Below is a small trained network, with its code and all its weights. Each question gives an input and a class and asks what happens when units are switched off, that is, made to give their printed mean instead of their output.

import numpy as np


def w(rows, s, z=0):
    codes = np.array(rows[::2]) - 128.0
    scale = np.full(codes.shape[1], s)
    scale[-1] = z or s
    return codes * scale


def norm(h):
    return h / np.sqrt((h * h).mean(-1, keepdims=True) + 1e-5)


def f(y):
    return y / 2 * (1 + np.tanh(0.7978845608 * (y + 0.044715 * y**3)))


def log_softmax(a):
    a = a - a.max(-1, keepdims=True)
    return a - np.log(np.exp(a).sum(-1, keepdims=True))


def net(x, mask):
    res = np.array(x, float).reshape(1, 4) / 4 @ E
    u = 0
    for l in range(3):
        y = f(norm(res) @ A[l][:, :-1].T + A[l][:, -1])
        res = res + np.where(mask[u : u + 12], y, B[l][:, -1]) @ B[l][:, :-1]
        u += 12
    return log_softmax(norm(res)[-1] @ U[:, :-1].T + U[:, -1])


A, B = {}, {}
E = w([
[158,90,97,131,106,96,158,66,130,139,169,113],'x0',
[104,110,140,168,199,62,170,101,132,110,39,98],'x1',
[64,210,86,144,151,73,75,109,194,224,133,145],'x2',
[96,154,97,106,149,116,77,72,115,8,152,144],'x3',
],0.013)
A[0] = w([
[172,165,168,47,122,143,70,34,176,58,129,169,131],'0.n0',
[169,128,135,197,96,144,210,133,155,186,181,140,81],'0.n1',
[92,180,172,138,154,119,146,175,80,127,87,186,87],'0.n2',
[163,107,220,11,114,118,198,137,52,133,162,152,61],'0.n3',
[130,190,157,78,230,160,133,224,52,147,146,179,52],'0.n4',
[108,185,162,133,157,163,45,254,22,130,98,119,1],'0.n5',
[127,108,152,165,173,152,120,100,81,154,136,213,9],'0.n6',
[162,64,97,154,176,130,74,125,175,145,140,82,91],'0.n7',
[168,129,174,69,88,171,75,170,129,122,226,115,59],'0.n8',
[191,127,111,123,122,99,192,22,102,155,246,31,37],'0.n9',
[142,89,169,179,143,148,157,195,136,196,54,58,97],'0.n10',
[117,104,171,135,172,177,178,115,134,35,138,70,121],'0.n11',
],0.0069,0.0059)
B[0] = w([
[110,143,119,47,159,61,119,217,78,121,157,134,228],'0.n0',
[127,134,103,28,163,88,125,153,115,102,109,172,188],'0.n1',
[106,91,110,132,97,97,206,70,183,119,208,84,164],'0.n2',
[116,212,68,143,181,206,148,109,122,197,136,140,189],'0.n3',
[126,72,56,121,117,121,119,133,193,73,141,86,160],'0.n4',
[93,57,76,104,94,160,193,175,254,72,156,27,172],'0.n5',
[193,131,160,151,92,132,155,136,164,136,126,13,94],'0.n6',
[63,155,120,111,99,117,137,151,81,110,105,98,121],'0.n7',
[86,80,250,152,92,97,70,28,141,167,105,156,212],'0.n8',
[109,32,43,102,117,125,153,127,169,137,122,82,202],'0.n9',
[143,151,135,74,166,65,88,137,103,73,167,157,254],'0.n10',
[72,153,97,171,151,123,118,122,111,153,113,186,227],'0.n11',
],0.0083,0.0049)
A[1] = w([
[157,115,162,138,120,255,176,142,87,77,86,151,68],'1.n0',
[230,143,252,107,71,95,114,168,132,153,194,97,107],'1.n1',
[145,45,201,107,112,175,204,150,18,68,135,127,117],'1.n2',
[107,209,226,147,130,170,102,212,204,54,22,61,55],'1.n3',
[156,131,237,190,206,109,161,54,93,132,56,51,4],'1.n4',
[71,176,154,163,141,130,84,127,155,200,118,167,34],'1.n5',
[140,103,177,111,137,156,174,242,160,209,103,133,90],'1.n6',
[89,187,50,127,133,138,107,132,143,209,150,120,112],'1.n7',
[180,73,127,142,94,157,121,135,102,49,88,141,69],'1.n8',
[115,145,200,184,118,150,167,122,226,79,179,82,132],'1.n9',
[55,107,132,39,176,103,121,115,120,128,121,205,208],'1.n10',
[90,171,91,182,105,170,135,72,103,106,75,156,82],'1.n11',
],0.0079,0.0037)
B[1] = w([
[183,150,80,164,189,171,99,83,178,184,133,154,160],'1.n0',
[135,101,183,86,91,134,167,193,62,106,128,218,152],'1.n1',
[117,250,74,150,174,146,146,26,204,219,99,130,198],'1.n2',
[36,101,33,77,82,91,193,95,189,91,174,108,158],'1.n3',
[119,82,224,138,131,81,131,81,189,107,118,194,168],'1.n4',
[146,119,141,120,204,196,161,90,169,102,192,140,168],'1.n5',
[108,188,53,42,191,50,68,150,55,2,165,134,169],'1.n6',
[221,156,119,164,129,222,165,80,129,139,77,129,187],'1.n7',
[42,213,89,75,183,141,146,155,164,158,153,64,146],'1.n8',
[164,54,136,140,143,205,150,165,178,125,104,57,136],'1.n9',
[176,92,146,236,130,151,99,190,64,72,114,63,255],'1.n10',
[199,127,180,123,102,93,138,150,109,149,183,100,139],'1.n11',
],0.0078,0.0098)
A[2] = w([
[159,231,157,107,167,123,193,79,87,86,150,152,196],'2.n0',
[164,43,46,137,42,56,182,38,91,196,148,51,9],'2.n1',
[51,139,145,121,18,241,61,174,119,171,192,162,19],'2.n2',
[195,134,144,93,108,46,172,141,144,216,92,130,109],'2.n3',
[76,89,231,158,136,54,167,128,144,106,33,120,2],'2.n4',
[145,42,60,189,170,147,156,190,132,105,53,37,102],'2.n5',
[175,15,238,253,114,215,150,193,92,162,177,139,185],'2.n6',
[149,220,88,241,145,157,83,129,167,216,132,111,33],'2.n7',
[109,165,165,42,170,97,206,248,110,220,150,144,41],'2.n8',
[101,156,215,159,161,30,129,107,123,158,130,94,60],'2.n9',
[155,149,147,24,133,58,194,148,96,250,98,147,139],'2.n10',
[156,110,128,35,1,211,35,128,114,194,184,169,38],'2.n11',
],0.0075,0.0039)
B[2] = w([
[177,137,162,118,79,158,90,144,103,183,150,111,254],'2.n0',
[74,100,97,69,116,171,164,207,216,78,126,93,203],'2.n1',
[91,93,156,164,121,59,209,96,149,107,87,191,197],'2.n2',
[106,129,146,167,164,120,92,111,132,63,157,108,155],'2.n3',
[135,61,147,133,60,123,157,105,123,168,156,190,196],'2.n4',
[158,137,174,97,85,143,126,166,169,187,143,137,217],'2.n5',
[202,131,128,48,70,113,111,147,123,207,9,110,156],'2.n6',
[128,167,107,90,158,211,190,90,95,169,121,132,237],'2.n7',
[76,129,111,183,101,131,98,107,96,77,172,76,161],'2.n8',
[127,141,155,110,56,165,146,117,121,118,107,164,185],'2.n9',
[87,155,110,145,149,132,86,129,76,75,164,130,180],'2.n10',
[111,94,179,202,143,58,185,103,167,128,79,143,224],'2.n11',
],0.012,0.0061)
U = w([
[154,196,121,149,172,222,155,50,116,180,138,149,254],'0',
[136,75,240,176,88,76,165,87,142,134,99,199,172],'1',
[74,85,67,106,127,147,164,163,196,89,165,83,156],'2',
[138,158,146,148,143,91,32,153,8,58,190,136,91],'3',
[220,104,146,80,91,169,92,181,117,180,74,96,7],'4',
],0.016,0.00074)

Each question gives the input, the list of numbers given to net, and the class t.
The units are the neurons (one row each of A and B). Each row of codes is followed by its name. A weight is (code - 128) times the scale printed after its matrix; where a second scale follows, it is the last column's (A, B and U).
mask holds one flag per neuron, layer by layer. A switched-off neuron (its flag False) gives its mean, the last column of its row in B, instead of its output. The means were averaged over made-up inputs and are rounded, as every weight is.
A unit's drop is (log p(t) with every unit on - log p(t) with that unit switched off) / (log p(t) with every unit on - log p(t) with every unit switched off).
most important unit: the unit with the biggest drop
top k neurons: the k neurons with the biggest drops, biggest first
k most important neurons of layer l: the k neurons of layer l with the biggest drops, biggest first
input [0,-5,-6,-7], class 3: most important unit => 1.n6
input [3,-4,3,-2], class 1: 3 most important neurons of layer 0 => [0.n3, 0.n11, 0.n8]
input [-7,0,-8,-4], class 0: 2 most important neurons of layer 1 => [1.n2, 1.n0]
input [-8,7,-7,5], class 2: 2 most important neurons of layer 0 => [0.n8, 0.n5]
input [2,3,-2,4], class 3: 2 most important neurons of layer 0 => [0.n0, 0.n8]
input [4,6,-6,-7], class 3: top 2 neurons => [0.n10, 2.n10]
input [4,0,-5,-6], class 3: top 4 neurons => [0.n1, 0.n10, 1.n6, 2.n10]
input [3,-5,6,8], class 3: 2 most important neurons of layer 0 => [0.n0, 0.n3]
input [8,-8,-8,4], class 0: top 4 neurons => [1.n2, 0.n3, 1.n8, 1.n0]
input [8,3,-7,4], class 2: 2 most important neurons of layer 1 => [1.n7, 1.n5]
input [-3,3,0,3], class 4: top 2 neurons => [1.n10, 2.n6]
input [3,-5,6,7], class 3: top 2 neurons => [0.n0, 1.n2]
input [-6,0,-2,-6], class 2: top 2 neurons => [0.n5, 0.n4]
input [-3,-8,-6,-7], class 1: top 3 neurons => [0.n8, 2.n11, 1.n1]
input [8,0,-4,0], class 2: most important unit => 0.n9
input [6,5,6,-5], class 0: top 2 neurons => [1.n7, 2.n7]
input [-6,6,-6,4], class 0: 3 most important neurons of layer 1 => [1.n2, 1.n0, 1.n8]
input [-2,0,-7,7], class 0: top 3 neurons => [1.n2, 0.n10, 1.n0]
input [-4,0,-3,-2], class 2: top 2 neurons => [0.n5, 1.n10]
input [-8,-7,5,0], class 2: 2 most important neurons of layer 0 => [0.n5, 0.n4]
input [-8,-8,4,4], class 1: most important unit => 2.n2
input [8,-4,6,-3], class 2: top 4 neurons => [2.n1, 0.n9, 1.n2, 0.n3]
input [8,-4,-6,1], class 2: top 3 neurons => [0.n9, 2.n1, 1.n7]
